Below is a small trained network, with its code and all its weights. Each question gives an input and a class and asks what happens when units are switched off, that is, made to give their printed mean instead of their output.

import numpy as np


def w(rows, s, z=0):
    codes = np.array(rows[::2]) - 128.0
    scale = np.full(codes.shape[1], s)
    scale[-1] = z or s
    return codes * scale


def f(y):
    return y / 2 * (1 + np.tanh(0.7978845608 * (y + 0.044715 * y**3)))


def log_softmax(a):
    a = a - a.max(-1, keepdims=True)
    return a - np.log(np.exp(a).sum(-1, keepdims=True))


def net(x, mask):
    res = np.array(x, float).reshape(1, 6) / 4 @ E
    y = f(res @ A[0][:, :-1].T + A[0][:, -1])
    res = res + np.where(mask, y, B[0][:, -1]) @ B[0][:, :-1]
    return log_softmax(res[-1] @ U[:, :-1].T + U[:, -1])


A, B = {}, {}
E = w([
[86,130,246,92,84],'x0',
[144,150,112,35,142],'x1',
[40,87,124,125,184],'x2',
[160,79,143,167,82],'x3',
[95,73,83,109,47],'x4',
[171,2,97,109,174],'x5',
],0.0092)
A[0] = w([
[88,108,57,189,107,169],'N1',
[131,94,111,183,143,184],'N2',
[90,201,140,119,171,185],'N3',
[153,167,131,168,157,187],'N4',
[105,71,102,28,145,254],'N5',
[160,137,180,131,148,176],'N6',
[122,135,144,218,113,213],'N7',
[122,98,150,136,146,139],'N8',
[118,155,186,151,130,185],'N9',
[55,115,106,53,170,202],'N10',
[117,119,174,131,10,211],'N11',
[119,154,131,123,83,154],'N12',
[122,164,179,112,167,163],'N13',
[105,92,79,205,120,198],'N14',
[134,136,160,129,53,135],'N15',
[150,120,120,71,149,183],'N16',
[127,157,179,123,70,188],'N17',
[55,169,94,50,170,193],'N18',
[181,185,161,135,99,167],'N19',
[123,122,134,178,89,188],'N20',
[180,129,121,128,97,178],'N21',
[168,50,115,59,113,229],'N22',
[180,165,128,167,104,233],'N23',
[108,110,143,73,139,137],'N24',
[80,163,151,106,181,154],'N25',
[124,146,83,91,134,200],'N26',
],0.013,0.004)
B[0] = w([
[78,124,146,186,161,203],'N1',
[56,116,132,144,124,191],'N2',
[183,133,217,113,154,212],'N3',
[129,65,152,137,191,181],'N4',
[101,54,176,121,35,252],'N5',
[124,90,91,50,193,177],'N6',
[77,165,78,134,209,207],'N7',
[110,111,102,134,107,154],'N8',
[125,151,129,65,167,195],'N9',
[155,130,199,129,46,221],'N10',
[106,189,47,102,107,248],'N11',
[165,186,86,118,122,164],'N12',
[176,119,171,77,142,192],'N13',
[48,123,87,226,139,215],'N14',
[112,243,73,92,101,192],'N15',
[129,67,153,163,98,177],'N16',
[150,193,66,69,136,214],'N17',
[175,130,208,192,100,222],'N18',
[162,157,94,108,142,208],'N19',
[82,175,3,129,150,179],'N20',
[112,123,102,164,126,174],'N21',
[55,2,105,97,30,254],'N22',
[147,125,76,152,169,202],'N23',
[122,118,154,124,89,166],'N24',
[187,147,201,93,121,193],'N25',
[176,129,173,192,44,172],'N26',
],0.0073,0.0094)
U = w([
[219,117,98,163,137,6],'0',
[119,161,57,89,101,221],'1',
[182,118,195,130,67,101],'2',
[153,54,82,188,104,91],'3',
[76,28,121,112,27,139],'4',
[151,74,158,31,249,110],'5',
[53,95,71,254,148,204],'6',
],0.0087,0.0019)

Each question gives the input, the list of numbers given to net, and the class t.
The units are the neurons (one row each of A and B). Each row of codes is followed by its name. A weight is (code - 128) times the scale printed after its matrix; where a second scale follows, it is the last column's (A, B and U).
mask holds one flag per neuron, in row order. A switched-off neuron (its flag False) gives its mean, the last column of its row in B, instead of its output. The means were averaged over made-up inputs and are rounded, as every weight is.
A unit's drop is (log p(t) with every unit on - log p(t) with that unit switched off) / (log p(t) with every unit on - log p(t) with every unit switched off).
The circuit of an input: a set's keep is (log p(t) with only the set's units on - log p(t) with every unit switched off) / (log p(t) with every unit on - log p(t) with every unit switched off). Starting from the 12 units with the biggest drops (on a tie, the unit counted first), units are removed one at a time, each time the one whose removal leaves the highest keep (on an exact tie, the one counted first), for as long as the keep stays at least 0.8.
circuit, biggest first: the units of the circuit, biggest drop first
k most important neurons: the k neurons with the biggest drops, biggest first
drop of u: that unit's drop, to one decimal
input [0,6,3,-2,-7,-7], class 2: circuit, biggest first : [N18]
input [8,0,0,1,-2,-2], class 1: circuit, biggest first : [N11 N17]
input [-3,2,5,3,7,-4], class 6: circuit, biggest first : [N1 N14]
input [-3,-3,0,0,7,2], class 6: circuit, biggest first : [N14 N1]
input [-2,0,-8,-6,-6,8], class 4: circuit, biggest first : [N22 N16]
input [6,6,1,-5,-5,8], class 4: 2 most important neurons : [N22 N5]
input [-7,4,2,7,5,-2], class 6: circuit, biggest first : [N14 N1]
input [8,7,-6,0,-3,4], class 4: 3 most important neurons : [N22 N5 N16]
input [-3,-5,-6,1,-7,-8], class 5: drop of N4 : 0.2
input [8,0,0,-1,1,-4], class 1: drop of N11 : 0.1
input [3,-5,0,7,2,0], class 6: drop of N11 : -0.1
input [-3,6,7,6,-7,6], class 4: drop of N14 : 0.0
